Below is a small trained network, with its code and all its weights. Each question gives an input and a target symbol and asks what happens when units are switched off, that is, made to give their printed mean instead of their output.

import numpy as np


def w(rows, s, z=0):
    codes = np.array(rows[::2]) - 128.0
    scale = np.full(codes.shape[1], s)
    scale[-1] = z or s
    return codes * scale


def f(y):
    return np.maximum(y, 0)


def softmax(a):
    e = np.exp(a - a.max(-1, keepdims=True))
    return e / e.sum(-1, keepdims=True)


def log_softmax(a):
    a = a - a.max(-1, keepdims=True)
    return a - np.log(np.exp(a).sum(-1, keepdims=True))


def net(x, mask):
    ids = ['βδεζηθλμστφψ'.index(c) for c in x.split()]
    T = len(ids)
    res = E[ids] + P[:T]
    u = 0
    for l in range(2):
        r = res
        for j in range(2):
            rows = slice(2 * j, 2 * j + 2)
            q, k, v = (r @ M[l][rows].T for M in (Q, K, V))
            z = softmax(np.where(np.tri(T) > 0, q @ k.T / 2**0.5, -1e9)) @ v
            o = O[l][rows]
            res = res + np.where(mask[u + j], z, o[:, -1]) @ o[:, :-1]
        u += 2
        y = f(res @ A[l][:, :-1].T + A[l][:, -1])
        res = res + np.where(mask[u : u + 8], y, B[l][:, -1]) @ B[l][:, :-1]
        u += 8
    return log_softmax(res[-1] @ U[:, :-1].T + U[:, -1])


Q, K, V, O, A, B = {}, {}, {}, {}, {}, {}
E = w([
[87,138,69,115,63,98,153,102,104],'β',
[169,167,165,75,236,142,12,143,133],'δ',
[58,140,163,165,78,132,165,98,152],'ε',
[68,125,110,132,63,107,130,188,96],'ζ',
[89,144,49,183,135,124,107,52,152],'η',
[38,123,118,141,97,232,93,151,206],'θ',
[128,64,91,89,97,201,164,114,178],'λ',
[112,183,226,3,134,108,70,148,77],'μ',
[81,211,149,60,151,106,5,33,116],'σ',
[122,110,63,107,154,189,101,232,148],'τ',
[101,68,165,109,53,155,189,176,135],'φ',
[96,195,70,147,126,51,162,139,74],'ψ',
],0.016)
P = w([
[96,136,126,168,116,181,110,100,46],'0',
[90,142,168,108,164,122,112,127,165],'1',
[52,170,117,43,65,129,85,109,112],'2',
[212,166,150,161,142,210,178,95,126],'3',
[185,170,162,163,117,20,111,145,251],'4',
[47,126,146,53,155,203,151,106,112],'5',
[222,143,135,168,165,174,149,48,95],'6',
],0.014)
Q[0] = w([
[10,104,136,30,129,39,90,155,177],'L0H1',
[193,132,135,177,110,90,124,156,175],'L0H1',
[49,132,140,63,184,155,117,110,73],'L0H2',
[134,117,72,219,113,182,202,151,99],'L0H2',
],0.012)
K[0] = w([
[132,194,111,124,103,207,138,117,91],'L0H1',
[61,131,87,80,86,89,96,141,180],'L0H1',
[181,139,154,172,147,173,160,113,91],'L0H2',
[149,133,152,117,162,54,160,143,254],'L0H2',
],0.014)
V[0] = w([
[64,188,187,118,89,80,117,242,82],'L0H1',
[127,112,4,52,77,153,49,139,138],'L0H1',
[78,119,115,181,39,104,172,42,144],'L0H2',
[110,15,221,122,2,229,130,211,207],'L0H2',
],0.0073)
O[0] = w([
[42,111,91,47,183,136,168,130,166,255],'L0H1',
[158,96,132,117,102,208,123,89,25,166],'L0H1',
[128,253,113,169,161,214,182,194,115,142],'L0H2',
[91,152,197,225,135,47,179,61,61,80],'L0H2',
],0.012,0.0052)
A[0] = w([
[207,95,31,166,117,114,72,129,39,92],'L0N1',
[33,110,2,165,110,130,129,117,172,254],'L0N2',
[195,162,210,113,196,99,21,139,111,73],'L0N3',
[57,184,202,62,129,166,88,67,147,190],'L0N4',
[41,122,107,49,177,71,156,61,97,144],'L0N5',
[136,198,64,131,120,106,31,18,204,215],'L0N6',
[135,200,118,144,156,154,233,156,114,172],'L0N7',
[85,151,179,128,122,102,106,40,140,137],'L0N8',
],0.0069,0.0027)
B[0] = w([
[85,73,154,151,123,189,72,149,175,147],'L0N1',
[142,120,111,126,81,134,255,124,184,199],'L0N2',
[61,132,113,53,164,126,184,131,109,175],'L0N3',
[220,126,51,144,230,168,132,100,121,250],'L0N4',
[108,73,146,179,129,136,97,187,109,230],'L0N5',
[112,103,222,76,129,147,122,190,90,183],'L0N6',
[72,145,149,124,78,129,97,133,135,206],'L0N7',
[172,107,151,105,176,129,164,148,189,185],'L0N8',
],0.0073,0.015)
Q[1] = w([
[100,203,175,90,255,72,135,153,126],'L1H1',
[124,83,84,228,39,83,202,123,194],'L1H1',
[37,128,160,123,108,155,176,144,115],'L1H2',
[123,70,116,238,46,146,115,117,245],'L1H2',
],0.0051)
K[1] = w([
[42,123,154,144,135,163,140,152,97],'L1H1',
[254,179,118,160,141,8,109,158,161],'L1H1',
[80,120,93,184,88,107,151,154,130],'L1H2',
[249,154,110,122,112,21,128,109,221],'L1H2',
],0.0074)
V[1] = w([
[141,118,51,136,120,124,103,45,146],'L1H1',
[186,215,167,43,56,172,86,19,42],'L1H1',
[109,89,196,137,70,156,28,191,139],'L1H2',
[102,180,209,95,249,202,88,10,254],'L1H2',
],0.0061)
O[1] = w([
[221,166,134,186,208,96,134,164,95,70],'L1H1',
[202,204,77,136,159,76,128,67,102,61],'L1H1',
[134,136,247,168,122,80,58,1,195,132],'L1H2',
[63,123,63,70,50,38,21,202,35,254],'L1H2',
],0.0078,0.0083)
A[1] = w([
[113,71,70,254,77,133,88,14,63,167],'L1N1',
[45,107,150,157,122,156,228,149,136,172],'L1N2',
[185,143,163,222,10,150,75,149,116,72],'L1N3',
[122,90,122,121,32,159,102,144,208,91],'L1N4',
[134,49,165,92,131,51,46,128,48,101],'L1N5',
[156,174,105,198,163,93,147,77,114,3],'L1N6',
[60,166,87,167,4,87,125,110,182,186],'L1N7',
[230,200,165,146,203,142,58,91,5,24],'L1N8',
],0.0075,0.0025)
B[1] = w([
[76,123,129,1,90,102,205,219,121,162],'L1N1',
[155,165,93,120,124,99,73,56,125,254],'L1N2',
[124,130,66,200,227,70,105,126,111,149],'L1N3',
[171,162,110,216,152,84,157,116,93,213],'L1N4',
[132,145,141,151,153,150,185,99,143,244],'L1N5',
[170,109,155,142,113,196,25,127,36,146],'L1N6',
[169,74,238,166,142,154,76,171,198,173],'L1N7',
[118,116,110,166,141,66,134,144,219,196],'L1N8',
],0.0094,0.017)
U = w([
[37,78,21,149,131,35,117,98,180,35],'β',
[192,87,137,102,95,150,85,184,89,253],'δ',
[181,60,179,183,135,144,184,166,173,113],'ε',
[53,138,161,135,68,142,106,172,230,117],'ζ',
[122,155,106,162,149,129,254,210,193,44],'η',
[22,174,120,130,112,107,119,111,25,195],'θ',
[156,120,114,222,199,126,78,145,54,129],'λ',
[38,52,183,132,126,190,206,177,110,156],'μ',
[132,155,157,174,146,244,161,108,64,245],'σ',
[15,159,89,168,143,149,149,24,91,93],'τ',
[102,142,129,191,178,37,180,195,58,119],'φ',
[15,101,142,117,94,103,29,25,105,102],'ψ',
],0.005,0.0038)

Each question gives the input, a string of symbols that net reads in full, and the target symbol t.
The units are the heads (2 rows each of Q, K, V and O) and the neurons (one row each of A and B). Each row of codes is followed by its name. A weight is (code - 128) times the scale printed after its matrix; where a second scale follows, it is the last column's (O, A, B and U).
mask holds one flag per unit, layer by layer, with each layer's heads first. A switched-off unit (its flag False) gives its mean, the last column of its rows in O or B, instead of its output. The means were averaged over made-up inputs and are rounded, as every weight is.
A unit's drop is (log p(t) with every unit on - log p(t) with that unit switched off) / (log p(t) with every unit on - log p(t) with every unit switched off).
The circuit of an input: a set's keep is (log p(t) with only the set's units on - log p(t) with every unit switched off) / (log p(t) with every unit on - log p(t) with every unit switched off). Starting from the 12 units with the biggest drops (on a tie, the unit counted first), units are removed one at a time, each time the one whose removal leaves the highest keep (on an exact tie, the one counted first), for as long as the keep stays at least 0.8.
circuit, biggest first: the units of the circuit, biggest drop first
top k neurons: the k neurons with the biggest drops, biggest first
k most important neurons of layer l: the k neurons of layer l with the biggest drops, biggest first
input φ λ ε μ η μ ψ, target λ: circuit, biggest first : [L0H1, L0N2]
input β ζ ε, target σ: circuit, biggest first : [L0H1, L0H2, L1N8]
input ε τ σ τ ζ, target δ: circuit, biggest first : [L0H1, L0H2]
input μ φ ζ σ μ μ, target μ: circuit, biggest first : [L1N2, L0H2, L1N5, L0N5]
input θ μ ε μ, target φ: top 3 neurons : [L0N5, L0N4, L0N2]
input τ φ δ λ, target ψ: top 2 neurons : [L1N2, L0N4]
input μ δ λ, target β: circuit, biggest first : [L0H1, L0H2]
input ζ β δ μ ζ, target ε: top 2 neurons : [L0N4, L0N3]
input δ μ ε λ ψ ε ε, target η: top 2 neurons : [L0N2, L1N4]
input μ λ ε, target β: top 2 neurons : [L1N2, L0N2]
input μ φ σ ψ τ μ ε, target μ: circuit, biggest first : [L0H2, L1N1, L0H1, L1N4]
input μ β μ β μ θ, target σ: circuit, biggest first : [L0H2, L1N8, L0H1]
input τ λ μ λ ζ μ, target ε: 2 most important neurons of layer 1 : [L1N8, L1N2]
input σ μ μ δ δ ε, target ε: top 2 neurons : [L1N5, L1N2]
input δ η μ τ, target λ: top neuron : [L1N3]
input η μ σ β λ ε, target σ: circuit, biggest first : [L0H2, L0H1]
input ζ φ δ ε ε β μ, target σ: circuit, biggest first : [L1H2, L0H2]
input ε λ λ ε, target φ: circuit, biggest first : [L0H1, L1N1, L1N3, L0H2]
input σ ψ μ, target β: top neuron : [L1N8]
input ζ μ β μ, target σ: circuit, biggest first : [L1H2, L1N8]
input β λ τ ε, target φ: circuit, biggest first : [L1N1, L0H1, L1N3, L0H2]
input μ ψ ψ τ ζ δ, target μ: top 2 neurons : [L1N2, L1N5]
input φ μ μ, target τ: top neuron : [L0N4]
